Below are the code and all the weights of a small trained network. Each question names an input and a class and asks about switching units off, where a switched-off unit gives its printed mean instead of its output.

import numpy as np


def w(rows, s, z=0):
    codes = np.array(rows[::2]) - 128.0
    scale = np.full(codes.shape[1], s)
    scale[-1] = z or s
    return codes * scale


def norm(h):
    return h / np.sqrt((h * h).mean(-1, keepdims=True) + 1e-5)


def f(y):
    return y / 2 * (1 + np.tanh(0.7978845608 * (y + 0.044715 * y**3)))


def log_softmax(a):
    a = a - a.max(-1, keepdims=True)
    return a - np.log(np.exp(a).sum(-1, keepdims=True))


def net(x, mask):
    res = np.array(x, float).reshape(1, 7) / 4 @ E
    u = 0
    for l in range(2):
        y = f(norm(res) @ A[l][:, :-1].T + A[l][:, -1])
        res = res + np.where(mask[u : u + 8], y, B[l][:, -1]) @ B[l][:, :-1]
        u += 8
    return log_softmax(norm(res)[-1] @ U[:, :-1].T + U[:, -1])


A, B = {}, {}
E = w([
[156,90,172,90,168,125,84],'x0',
[201,226,144,173,117,118,155],'x1',
[96,101,183,82,111,159,251],'x2',
[218,99,108,118,124,154,139],'x3',
[63,151,113,186,44,119,84],'x4',
[150,131,65,53,123,122,145],'x5',
[131,128,103,127,152,65,106],'x6',
],0.0024)
A[0] = w([
[253,150,114,145,115,154,139,55],'L0N1',
[131,205,131,124,103,115,115,32],'L0N2',
[98,148,139,181,107,105,107,82],'L0N3',
[136,109,129,57,156,105,71,10],'L0N4',
[120,131,107,78,93,129,231,47],'L0N5',
[124,160,75,138,121,116,110,25],'L0N6',
[97,127,172,132,102,166,181,2],'L0N7',
[109,91,117,110,88,156,112,142],'L0N8',
],0.0071,0.0023)
B[0] = w([
[170,240,174,26,196,191,113,255],'L0N1',
[73,66,118,178,105,151,86,130],'L0N2',
[183,153,192,98,63,156,107,153],'L0N3',
[75,51,94,84,135,204,145,172],'L0N4',
[160,220,164,133,165,104,174,214],'L0N5',
[98,150,101,235,58,143,118,124],'L0N6',
[72,85,3,178,129,101,154,152],'L0N7',
[145,109,119,131,218,161,109,177],'L0N8',
],0.0045,0.0026)
A[1] = w([
[91,118,152,112,88,145,253,109],'L1N1',
[135,214,146,182,108,131,191,70],'L1N2',
[153,140,69,140,130,67,58,11],'L1N3',
[155,102,59,29,195,114,150,171],'L1N4',
[188,142,184,127,216,83,100,194],'L1N5',
[95,26,101,163,98,118,105,152],'L1N6',
[178,158,177,30,197,112,188,14],'L1N7',
[205,193,111,105,108,170,61,10],'L1N8',
],0.0053,0.0011)
B[1] = w([
[148,190,20,168,254,111,179,168],'L1N1',
[48,35,130,139,179,134,123,178],'L1N2',
[210,110,31,198,97,58,177,125],'L1N3',
[66,136,205,142,63,193,46,236],'L1N4',
[121,155,99,40,186,164,226,207],'L1N5',
[191,66,112,33,189,161,121,168],'L1N6',
[222,220,135,55,113,151,56,253],'L1N7',
[12,208,55,134,135,125,166,187],'L1N8',
],0.004)
U = w([
[170,202,155,25,174,170,149,159],'0',
[104,164,107,196,33,113,64,155],'1',
[85,150,86,191,176,100,225,155],'2',
[207,61,75,140,111,49,108,85],'3',
[95,13,135,73,143,174,87,160],'4',
[169,94,148,115,67,105,184,2],'5',
[121,114,246,171,74,86,126,61],'6',
],0.012,0.0076)

Each question gives the input, the list of numbers given to net, and the class t.
The units are the neurons (one row each of A and B). Each row of codes is followed by its name. A weight is (code - 128) times the scale printed after its matrix; where a second scale follows, it is the last column's (A, B and U).
mask holds one flag per neuron, layer by layer. A switched-off neuron (its flag False) gives its mean, the last column of its row in B, instead of its output. The means were averaged over made-up inputs and are rounded, as every weight is.
A unit's drop is (log p(t) with every unit on - log p(t) with that unit switched off) / (log p(t) with every unit on - log p(t) with every unit switched off).
The circuit of an input: a set's keep is (log p(t) with only the set's units on - log p(t) with every unit switched off) / (log p(t) with every unit on - log p(t) with every unit switched off). Starting from the 12 units with the biggest drops (on a tie, the unit counted first), units are removed one at a time, each time the one whose removal leaves the highest keep (on an exact tie, the one counted first), for as long as the keep stays at least 0.8.
units of the circuit, in order: the units of the circuit, biggest drop first
unit that matters most: the unit with the biggest drop
top k neurons: the k neurons with the biggest drops, biggest first
k most important neurons of layer l: the k neurons of layer l with the biggest drops, biggest first
input [2,-4,-7,2,-5,2,-3], class 4: units of the circuit, in order => (L0N4 L0N5)
input [-7,-6,-1,3,1,8,5], class 1: 4 most important neurons of layer 1 => (L1N4 L1N5 L1N2 L1N3)
input [6,-1,7,-7,0,-3,2], class 2: most important neuron of layer 0 => (L0N1)
input [2,-5,-6,8,6,-7,5], class 3: units of the circuit, in order => (L1N3 L1N4)
input [1,-1,1,2,7,-2,-4], class 4: top 2 neurons => (L0N1 L1N6)
input [-4,-2,-5,0,-4,6,6], class 1: units of the circuit, in order => (L1N4 L1N3 L0N6)
input [-5,4,1,-6,2,6,4], class 1: units of the circuit, in order => (L1N5 L0N1)
input [8,-3,-8,-4,-1,-4,-3], class 4: units of the circuit, in order => (L0N1 L0N4)
input [-6,0,-2,1,0,-4,-5], class 1: top 3 neurons => (L1N5 L0N3 L0N5)
input [0,-3,-2,7,0,-4,8], class 4: units of the circuit, in order => (L0N5 L1N7)
input [6,0,-4,-3,0,-4,-3], class 4: top 4 neurons => (L0N1 L0N5 L1N7 L1N1)
input [3,-3,0,-6,1,4,-3], class 4: units of the circuit, in order => (L0N1 L1N7)
input [-6,-4,-3,1,2,2,-7], class 4: 3 most important neurons of layer 0 => (L0N1 L0N8 L0N5)
input [2,3,-7,-3,-2,2,-2], class 1: unit that matters most => L0N6
input [-2,-4,4,8,3,-4,-6], class 2: 2 most important neurons of layer 1 => (L1N1 L1N7)
input [-2,7,-2,-6,1,-6,0], class 6: units of the circuit, in order => (L1N7 L0N3 L1N2)
input [-3,-2,5,7,7,5,-5], class 2: top 2 neurons => (L0N1 L0N7)
input [-6,-6,-7,2,4,7,7], class 3: 3 most important neurons of layer 1 => (L1N3 L1N6 L1N4)
input [-4,0,0,-3,1,-7,-1], class 6: top 2 neurons => (L0N3 L1N8)
input [-7,-7,-1,-4,2,-2,-2], class 4: top neuron => (L1N6)
input [-8,1,8,3,-3,-8,6], class 2: top 2 neurons => (L0N7 L0N1)
input [-4,-2,3,2,1,3,2], class 2: top 2 neurons => (L0N1 L1N1)
input [5,7,5,-7,8,-6,8], class 6: 2 most important neurons of layer 1 => (L1N8 L1N7)
input [7,4,1,-1,8,-5,4], class 6: 3 most important neurons of layer 1 => (L1N7 L1N1 L1N4)
input [3,-1,1,-4,-2,-2,-8], class 4: 2 most important neurons of layer 1 => (L1N6 L1N8)
input [-3,1,8,-7,4,8,1], class 2: top 2 neurons => (L0N1 L0N7)
input [-4,7,3,-4,3,1,4], class 2: units of the circuit, in order => (L1N2)
